Below is a small trained network, with its code and all its weights. Each question gives an input and a target symbol and asks what happens when units are switched off, that is, made to give their printed mean instead of their output.

import numpy as np


def w(rows, s, z=0):
    codes = np.array(rows[::2]) - 128.0
    scale = np.full(codes.shape[1], s)
    scale[-1] = z or s
    return codes * scale


def norm(h):
    return h / np.sqrt((h * h).mean(-1, keepdims=True) + 1e-5)


def softmax(a):
    e = np.exp(a - a.max(-1, keepdims=True))
    return e / e.sum(-1, keepdims=True)


def log_softmax(a):
    a = a - a.max(-1, keepdims=True)
    return a - np.log(np.exp(a).sum(-1, keepdims=True))


def net(x, mask):
    ids = ['βδεζηθλμξπτφψω'.index(c) for c in x.split()]
    T = len(ids)
    res = E[ids] + P[:T]
    u = 0
    for l in range(2):
        r = norm(res)
        for j in range(3):
            rows = slice(3 * j, 3 * j + 3)
            q, k, v = (r @ M[l][rows].T for M in (Q, K, V))
            z = softmax(np.where(np.tri(T) > 0, q @ k.T / 3**0.5, -1e9)) @ v
            o = O[l][rows]
            res = res + np.where(mask[u + j], z, o[:, -1]) @ o[:, :-1]
        u += 3
    return log_softmax(norm(res)[-1] @ U[:, :-1].T + U[:, -1])


Q, K, V, O = {}, {}, {}, {}
E = w([
[105,121,106,130,95,145,104],'β',
[73,107,87,72,150,113,109],'δ',
[92,117,102,162,139,138,127],'ε',
[103,58,160,65,69,139,121],'ζ',
[166,121,155,154,126,175,144],'η',
[111,113,155,150,147,170,127],'θ',
[58,124,124,145,157,142,135],'λ',
[203,79,173,99,76,144,93],'μ',
[114,114,179,109,146,186,193],'ξ',
[144,114,247,132,24,160,146],'π',
[153,85,65,133,92,129,151],'τ',
[80,131,128,128,115,112,79],'φ',
[132,119,128,114,136,82,192],'ψ',
[136,132,134,137,99,170,139],'ω',
],0.011)
P = w([
[114,116,130,161,100,127,130],'0',
[92,147,100,173,138,185,83],'1',
[144,95,141,112,7,164,190],'2',
[133,107,150,173,147,98,131],'3',
[109,156,100,162,148,190,101],'4',
[136,130,123,66,34,134,183],'5',
[121,125,156,164,149,72,120],'6',
],0.011)
Q[0] = w([
[116,130,41,30,159,138,89],'0.h0',
[180,126,147,108,165,48,68],'0.h0',
[140,95,184,147,72,183,85],'0.h0',
[194,117,136,172,85,56,195],'0.h1',
[54,94,93,99,214,127,163],'0.h1',
[169,206,101,184,188,123,34],'0.h1',
[133,224,76,208,247,154,128],'0.h2',
[107,115,67,120,111,88,217],'0.h2',
[118,103,189,194,141,2,107],'0.h2',
],0.007)
K[0] = w([
[32,135,74,136,124,170,79],'0.h0',
[137,166,166,169,165,36,90],'0.h0',
[199,143,173,88,108,187,117],'0.h0',
[174,79,72,153,119,74,205],'0.h1',
[127,146,106,125,223,91,121],'0.h1',
[164,122,40,255,126,174,51],'0.h1',
[143,201,22,48,137,192,192],'0.h2',
[124,95,72,194,185,72,142],'0.h2',
[177,142,151,21,131,38,152],'0.h2',
],0.0072)
V[0] = w([
[212,123,148,119,130,180,228],'0.h0',
[94,81,137,141,156,181,112],'0.h0',
[109,90,120,166,128,125,51],'0.h0',
[70,221,161,125,202,86,137],'0.h1',
[86,144,40,166,127,114,151],'0.h1',
[61,170,172,161,91,115,148],'0.h1',
[139,150,218,68,207,84,134],'0.h2',
[103,103,159,112,131,150,53],'0.h2',
[48,1,144,88,103,68,140],'0.h2',
],0.0058)
O[0] = w([
[98,206,105,76,188,45,77,154],'0.h0',
[163,127,98,93,127,173,122,168],'0.h0',
[172,75,132,119,175,152,160,151],'0.h0',
[168,113,123,157,63,254,109,21],'0.h1',
[153,111,182,100,137,66,146,151],'0.h1',
[194,52,138,97,83,93,169,176],'0.h1',
[102,104,144,118,199,154,149,1],'0.h2',
[174,179,121,96,136,140,102,144],'0.h2',
[68,169,98,90,163,71,84,184],'0.h2',
],0.0055,0.0062)
Q[1] = w([
[117,135,100,156,122,199,141],'1.h0',
[155,152,169,130,66,118,227],'1.h0',
[76,107,124,6,13,94,233],'1.h0',
[120,187,175,192,143,205,9],'1.h1',
[40,142,134,229,189,104,69],'1.h1',
[165,114,76,195,146,151,102],'1.h1',
[71,226,214,53,72,63,229],'1.h2',
[85,3,102,110,145,131,110],'1.h2',
[116,179,193,121,183,176,147],'1.h2',
],0.0081)
K[1] = w([
[102,163,61,213,149,177,122],'1.h0',
[149,119,172,198,158,89,169],'1.h0',
[91,41,141,153,196,61,124],'1.h0',
[141,254,128,104,85,226,80],'1.h1',
[150,173,36,54,88,175,204],'1.h1',
[147,153,60,173,121,169,130],'1.h1',
[92,204,200,111,181,89,175],'1.h2',
[94,27,98,71,130,122,104],'1.h2',
[122,146,175,118,153,205,148],'1.h2',
],0.0087)
V[1] = w([
[184,176,129,102,122,40,185],'1.h0',
[206,147,175,63,146,153,60],'1.h0',
[146,180,207,237,114,153,79],'1.h0',
[148,117,35,122,133,106,137],'1.h1',
[130,189,109,163,156,175,213],'1.h1',
[143,64,126,174,204,67,144],'1.h1',
[65,71,126,124,99,56,99],'1.h2',
[120,85,207,167,149,187,156],'1.h2',
[156,98,1,111,138,132,131],'1.h2',
],0.0084)
O[1] = w([
[219,120,91,123,121,206,125,187],'1.h0',
[167,58,216,52,117,148,77,59],'1.h0',
[207,134,189,84,120,33,154,88],'1.h0',
[197,77,101,140,3,65,3,156],'1.h1',
[140,102,144,171,65,57,213,35],'1.h1',
[89,88,187,213,90,144,97,144],'1.h1',
[162,185,180,125,197,84,191,254],'1.h2',
[133,135,56,122,120,134,153,64],'1.h2',
[113,168,168,134,103,188,103,122],'1.h2',
],0.007,0.0064)
U = w([
[187,211,81,46,68,146,79,17],'β',
[29,71,85,110,103,168,91,255],'δ',
[127,142,119,210,100,12,75,101],'ε',
[68,171,115,111,192,215,79,208],'ζ',
[198,8,164,93,85,127,160,200],'η',
[134,95,228,67,192,29,198,156],'θ',
[37,148,163,179,180,46,194,104],'λ',
[200,88,197,64,209,199,68,163],'μ',
[77,77,6,94,105,146,225,153],'ξ',
[149,165,62,65,224,161,244,116],'π',
[175,159,98,190,35,225,55,4],'τ',
[51,168,165,26,196,105,93,105],'φ',
[164,136,141,245,117,212,209,138],'ψ',
[234,123,106,82,76,155,172,106],'ω',
],0.011,0.0028)

Each question gives the input, a string of symbols that net reads in full, and the target symbol t.
The units are the heads (3 rows each of Q, K, V and O). Each row of codes is followed by its name. A weight is (code - 128) times the scale printed after its matrix; where a second scale follows, it is the last column's (O and U).
mask holds one flag per head, layer by layer. A switched-off head (its flag False) gives its mean, the last column of its rows in O, instead of its output. The means were averaged over made-up inputs and are rounded, as every weight is.
A unit's drop is (log p(t) with every unit on - log p(t) with that unit switched off) / (log p(t) with every unit on - log p(t) with every unit switched off).
The circuit of an input: a set's keep is (log p(t) with only the set's units on - log p(t) with every unit switched off) / (log p(t) with every unit on - log p(t) with every unit switched off). Starting from all 6 units, units are removed one at a time, each time the one whose removal leaves the highest keep (on an exact tie, the one counted first), for as long as the keep stays at least 0.8.
units of the circuit, in order: the units of the circuit, biggest drop first
most important unit: the unit with the biggest drop
heads that matter: for each layer, one digit per head in row order, 1 if its drop is at least 0.15 and else 0, layers parted by /
input ω π η φ ξ β, target φ: most important unit -> 0.h1
input β ω ε π τ τ, target π: heads that matter -> 000 / 010
input μ μ τ τ π ω, target τ: heads that matter -> 000 / 110
input π π π τ λ λ, target τ: heads that matter -> 000 / 110
input ξ τ π λ τ τ, target λ: units of the circuit, in order -> 1.h1, 0.h1, 1.h0
input τ μ μ λ, target μ: units of the circuit, in order -> 1.h0, 0.h1
input ζ ψ η μ τ η, target μ: heads that matter -> 000 / 100
input ε ω λ η ω β, target η: units of the circuit, in order -> 1.h0, 1.h1
input β δ ζ, target β: units of the circuit, in order -> 0.h2, 1.h1
input τ ψ β θ ψ, target ψ: heads that matter -> 000 / 010
input τ λ ω, target τ: units of the circuit, in order -> 1.h0, 1.h1, 0.h1
input ζ θ ε δ, target ζ: units of the circuit, in order -> 1.h0, 0.h1
input β ψ β μ δ π, target μ: units of the circuit, in order -> 1.h0, 1.h1
input τ ψ ζ, target τ: units of the circuit, in order -> 1.h0, 1.h1
input δ ψ ξ, target δ: most important unit -> 0.h0
input π ψ π ψ β ω, target ψ: heads that matter -> 001 / 110
input ε ψ ε, target ε: units of the circuit, in order -> 1.h1, 0.h0
input π ζ τ ψ φ π, target ψ: units of the circuit, in order -> 1.h0, 1.h1, 0.h2
input β π θ λ ω δ, target λ: heads that matter -> 000 / 110
input ζ π π π δ δ, target π: units of the circuit, in order -> 1.h1, 0.h0
input ε λ λ, target ε: heads that matter -> 101 / 010
input β θ θ ω λ, target λ: most important unit -> 1.h0
